Here is a tiny trained network, its code and every weight. The questions are about switching its units off for an input and a class, where a switched-off unit gives its printed mean instead of its output.

import numpy as np


def w(rows, s, z=0):
    codes = np.array(rows[::2]) - 128.0
    scale = np.full(codes.shape[1], s)
    scale[-1] = z or s
    return codes * scale


def f(y):
    return np.maximum(y, 0)


def log_softmax(a):
    a = a - a.max(-1, keepdims=True)
    return a - np.log(np.exp(a).sum(-1, keepdims=True))


def net(x, mask):
    res = np.array(x, float).reshape(1, 6) / 4 @ E
    y = f(res @ A[0][:, :-1].T + A[0][:, -1])
    res = res + np.where(mask, y, B[0][:, -1]) @ B[0][:, :-1]
    return log_softmax(res[-1] @ U[:, :-1].T + U[:, -1])


A, B = {}, {}
E = w([
[158,145,245,96],'x0',
[224,139,73,47],'x1',
[32,45,131,21],'x2',
[129,126,128,127],'x3',
[128,126,125,128],'x4',
[177,3,125,163],'x5',
],0.0054)
A[0] = w([
[113,122,187,150,103],'n1',
[107,162,124,120,83],'n2',
[137,130,146,119,254],'n3',
[146,93,112,133,157],'n4',
[152,148,117,167,65],'n5',
[124,143,137,119,248],'n6',
[170,148,141,140,116],'n7',
[153,76,126,136,69],'n8',
[116,137,130,126,140],'n9',
[61,137,153,178,160],'n10',
[180,131,249,86,86],'n11',
[171,81,142,140,73],'n12',
[210,130,116,73,78],'n13',
[103,130,72,150,187],'n14',
[118,173,143,120,164],'n15',
[155,86,165,157,156],'n16',
[171,129,145,149,156],'n17',
[148,102,120,125,113],'n18',
[157,164,158,180,66],'n19',
[106,164,124,120,82],'n20',
[127,111,134,126,126],'n21',
[172,139,114,141,141],'n22',
[127,117,152,113,64],'n23',
[92,208,124,83,64],'n24',
[175,57,152,148,53],'n25',
[114,131,140,67,130],'n26',
[136,82,136,158,68],'n27',
[78,113,161,161,74],'n28',
[83,102,124,67,53],'n29',
[172,149,96,26,71],'n30',
[125,87,148,56,101],'n31',
],0.016,0.0068)
B[0] = w([
[173,120,88,117,177],'n1',
[125,166,143,144,147],'n2',
[108,76,167,77,254],'n3',
[114,149,145,100,185],'n4',
[101,116,112,182,161],'n5',
[101,79,161,78,251],'n6',
[93,96,126,145,176],'n7',
[127,185,145,143,155],'n8',
[128,130,141,123,150],'n9',
[218,95,143,140,239],'n10',
[125,189,3,100,226],'n11',
[121,161,158,133,159],'n12',
[213,113,158,167,193],'n13',
[116,144,52,63,230],'n14',
[112,140,166,100,198],'n15',
[126,134,165,95,196],'n16',
[112,83,137,120,193],'n17',
[133,152,139,124,150],'n18',
[79,101,131,184,188],'n19',
[124,168,142,146,149],'n20',
[121,125,140,127,144],'n21',
[89,93,121,136,189],'n22',
[115,130,107,139,132],'n23',
[118,215,177,155,189],'n24',
[117,189,167,148,171],'n25',
[94,93,124,139,186],'n26',
[141,175,144,127,153],'n27',
[186,107,160,156,177],'n28',
[83,127,105,197,183],'n29',
[221,112,142,132,200],'n30',
[79,88,134,156,194],'n31',
],0.031,0.0066)
U = w([
[112,109,142,102,253],'0',
[219,110,125,185,83],'1',
[96,217,184,143,100],'2',
[59,80,103,218,47],'3',
[113,105,135,87,145],'4',
[142,174,2,113,213],'5',
[134,153,85,166,29],'6',
],0.0085,0.0072)

Each question gives the input, the list of numbers given to net, and the class t.
The units are the neurons (one row each of A and B). Each row of codes is followed by its name. A weight is (code - 128) times the scale printed after its matrix; where a second scale follows, it is the last column's (A, B and U).
mask holds one flag per neuron, in row order. A switched-off neuron (its flag False) gives its mean, the last column of its row in B, instead of its output. The means were averaged over made-up inputs and are rounded, as every weight is.
A unit's drop is (log p(t) with every unit on - log p(t) with that unit switched off) / (log p(t) with every unit on - log p(t) with every unit switched off).
The circuit of an input: a set's keep is (log p(t) with only the set's units on - log p(t) with every unit switched off) / (log p(t) with every unit on - log p(t) with every unit switched off). Starting from the 12 units with the biggest drops (on a tie, the unit counted first), units are removed one at a time, each time the one whose removal leaves the highest keep (on an exact tie, the one counted first), for as long as the keep stays at least 0.8.
units of the circuit, in order: the units of the circuit, biggest drop first
top k neurons: the k neurons with the biggest drops, biggest first
drop when u is switched off: that unit's drop, to one decimal
input [2,6,1,-4,-3,6], class 1: top 4 neurons => n13, n30, n14, n15
input [-4,6,0,0,2,-2], class 1: units of the circuit, in order => n30
input [-3,-7,-4,-5,-6,4], class 1: top 2 neurons => n10, n28
input [-5,8,3,1,-4,1], class 1: top 2 neurons => n30, n13
input [5,5,7,3,7,0], class 3: units of the circuit, in order => n31, n29
input [4,-3,3,0,-6,-6], class 2: top 2 neurons => n24, n14
input [-7,5,-7,-1,2,-6], class 3: units of the circuit, in order => n5, n22
input [-8,6,-1,0,5,6], class 5: top 4 neurons => n14, n6, n3, n10
input [-8,-2,-5,-1,-5,2], class 5: top 2 neurons => n14, n3
input [-8,-5,-3,3,-7,7], class 5: top 4 neurons => n14, n6, n3, n24
input [-7,7,4,2,5,7], class 1: top 2 neurons => n30, n13
input [8,-4,-8,-5,0,-1], class 3: top 2 neurons => n19, n14
input [-1,-5,6,-2,-4,1], class 3: top 2 neurons => n29, n30
input [6,7,8,-4,2,4], class 3: units of the circuit, in order => n31
input [-7,-6,-7,-4,3,-4], class 3: top 4 neurons => n19, n11, n5, n30
input [0,1,7,1,-7,7], class 2: drop when n4 is switched off => 0.1
input [-8,0,6,0,6,2], class 5: drop when n14 is switched off => 0.9
input [-4,-2,8,-6,0,4], class 3: drop when n5 is switched off => 0.0
